Below are the code and all the weights of a small trained network. Each question names an input and a class and asks about switching units off, where a switched-off unit gives its printed mean instead of its output.

import numpy as np


def w(rows, s, z=0):
    codes = np.array(rows[::2]) - 128.0
    scale = np.full(codes.shape[1], s)
    scale[-1] = z or s
    return codes * scale


def norm(h):
    return h / np.sqrt((h * h).mean(-1, keepdims=True) + 1e-5)


def f(y):
    return y / 2 * (1 + np.tanh(0.7978845608 * (y + 0.044715 * y**3)))


def log_softmax(a):
    a = a - a.max(-1, keepdims=True)
    return a - np.log(np.exp(a).sum(-1, keepdims=True))


def net(x, mask):
    res = np.array(x, float).reshape(1, 2) / 4 @ E
    u = 0
    for l in range(3):
        y = f(norm(res) @ A[l][:, :-1].T + A[l][:, -1])
        res = res + np.where(mask[u : u + 6], y, B[l][:, -1]) @ B[l][:, :-1]
        u += 6
    return log_softmax(norm(res)[-1] @ U[:, :-1].T + U[:, -1])


A, B = {}, {}
E = w([
[129,51,189,174,106,96,148,148],'x0',
[135,123,128,143,113,103,195,7],'x1',
],0.013)
A[0] = w([
[83,27,183,163,74,126,129,62,2],'0.n0',
[189,70,246,186,39,38,133,113,148],'0.n1',
[27,114,121,94,87,116,152,67,93],'0.n2',
[148,133,75,180,193,110,93,188,179],'0.n3',
[63,125,130,140,116,122,180,85,93],'0.n4',
[99,92,125,113,44,138,207,76,133],'0.n5',
],0.012,0.0094)
B[0] = w([
[214,96,201,168,103,70,123,225,176],'0.n0',
[82,133,191,29,31,147,197,112,251],'0.n1',
[132,177,163,186,183,163,136,224,162],'0.n2',
[130,193,108,90,150,117,134,153,202],'0.n3',
[153,144,128,188,219,165,162,252,163],'0.n4',
[226,137,96,174,81,15,165,117,202],'0.n5',
],0.011,0.014)
A[1] = w([
[173,182,7,165,215,136,5,149,30],'1.n0',
[146,74,20,147,233,89,55,153,20],'1.n1',
[111,144,49,201,198,127,65,121,3],'1.n2',
[152,52,186,171,21,120,133,110,99],'1.n3',
[189,140,184,133,146,107,138,145,196],'1.n4',
[78,47,159,39,117,92,194,93,200],'1.n5',
],0.013,0.0057)
B[1] = w([
[6,205,181,95,223,217,209,10,245],'1.n0',
[108,216,174,163,154,186,239,77,147],'1.n1',
[68,194,89,65,30,138,143,174,142],'1.n2',
[139,158,26,71,158,125,164,49,211],'1.n3',
[69,155,64,92,65,126,88,146,218],'1.n4',
[146,107,137,203,155,152,45,143,215],'1.n5',
],0.012)
A[2] = w([
[254,78,123,153,135,100,84,172,255],'2.n0',
[170,210,35,164,141,116,204,74,143],'2.n1',
[91,27,102,99,77,152,106,20,8],'2.n2',
[161,60,114,238,136,43,114,96,46],'2.n3',
[86,51,163,114,95,131,191,113,46],'2.n4',
[217,115,90,152,125,70,141,147,81],'2.n5',
],0.015,0.0037)
B[2] = w([
[72,102,113,123,213,173,60,74,156],'2.n0',
[198,82,145,171,106,82,123,199,250],'2.n1',
[162,141,142,198,220,101,152,138,139],'2.n2',
[80,113,116,164,187,251,31,152,135],'2.n3',
[90,165,76,122,171,149,104,94,150],'2.n4',
[73,165,143,146,218,184,97,126,173],'2.n5',
],0.016)
U = w([
[98,12,113,143,189,192,14,38,113],'0',
[147,55,60,186,227,156,50,166,130],'1',
[161,109,91,35,16,25,216,35,160],'2',
[227,160,137,243,135,26,245,218,134],'3',
[20,204,224,54,235,242,169,58,144],'4',
[103,96,180,25,8,206,29,243,151],'5',
[235,46,51,54,100,144,53,64,4],'6',
[231,24,85,57,103,87,32,63,4],'7',
],0.018,0.015)

Each question gives the input, the list of numbers given to net, and the class t.
The units are the neurons (one row each of A and B). Each row of codes is followed by its name. A weight is (code - 128) times the scale printed after its matrix; where a second scale follows, it is the last column's (A, B and U).
mask holds one flag per neuron, layer by layer. A switched-off neuron (its flag False) gives its mean, the last column of its row in B, instead of its output. The means were averaged over made-up inputs and are rounded, as every weight is.
A unit's drop is (log p(t) with every unit on - log p(t) with that unit switched off) / (log p(t) with every unit on - log p(t) with every unit switched off).
The circuit of an input: a set's keep is (log p(t) with only the set's units on - log p(t) with every unit switched off) / (log p(t) with every unit on - log p(t) with every unit switched off). Starting from the 12 units with the biggest drops (on a tie, the unit counted first), units are removed one at a time, each time the one whose removal leaves the highest keep (on an exact tie, the one counted first), for as long as the keep stays at least 0.8.
units of the circuit, in order: the units of the circuit, biggest drop first
k most important neurons: the k neurons with the biggest drops, biggest first
k most important neurons of layer l: the k neurons of layer l with the biggest drops, biggest first
drop when u is switched off: that unit's drop, to one decimal
input [5,0], class 2: 2 most important neurons : 0.n1; 1.n0
input [8,3], class 2: units of the circuit, in order : 0.n1
input [8,-3], class 4: 4 most important neurons : 2.n1; 2.n4; 0.n5; 1.n3
input [6,-4], class 4: 2 most important neurons of layer 1 : 1.n3; 1.n4
input [-1,7], class 3: 3 most important neurons : 1.n5; 1.n4; 2.n1
input [5,2], class 2: 2 most important neurons : 0.n1; 1.n3
input [6,-2], class 4: 2 most important neurons of layer 1 : 1.n3; 1.n5
input [1,-2], class 5: 4 most important neurons : 1.n0; 0.n3; 1.n3; 2.n1
input [1,1], class 3: 3 most important neurons of layer 1 : 1.n3; 1.n0; 1.n5
input [3,8], class 3: 4 most important neurons : 1.n3; 0.n1; 1.n4; 0.n2
input [7,-5], class 5: 3 most important neurons : 1.n0; 0.n3; 1.n5
input [-2,7], class 1: 2 most important neurons : 1.n0; 0.n1
input [4,-3], class 5: 2 most important neurons : 1.n0; 0.n5
input [3,-7], class 4: units of the circuit, in order : 2.n1
input [-2,5], class 3: 4 most important neurons : 0.n0; 0.n4; 0.n2; 1.n5
input [6,-1], class 2: 4 most important neurons : 0.n1; 1.n0; 2.n5; 0.n0
input [8,1], class 2: 2 most important neurons : 0.n1; 1.n3
input [3,6], class 3: 3 most important neurons : 0.n1; 1.n3; 1.n4
input [-2,8], class 1: 2 most important neurons of layer 0 : 0.n1; 0.n5
input [5,4], class 2: 2 most important neurons of layer 1 : 1.n4; 1.n3
input [3,-4], class 5: most important neuron of layer 2 : 2.n5
input [7,-1], class 2: 2 most important neurons of layer 1 : 1.n0; 1.n3
input [2,7], class 3: 2 most important neurons of layer 0 : 0.n1; 0.n2
input [0,4], class 3: 2 most important neurons of layer 1 : 1.n5; 1.n4
input [8,-1], class 2: drop when 1.n0 is switched off : 0.7
input [1,0], class 2: drop when 0.n0 is switched off : 0.1
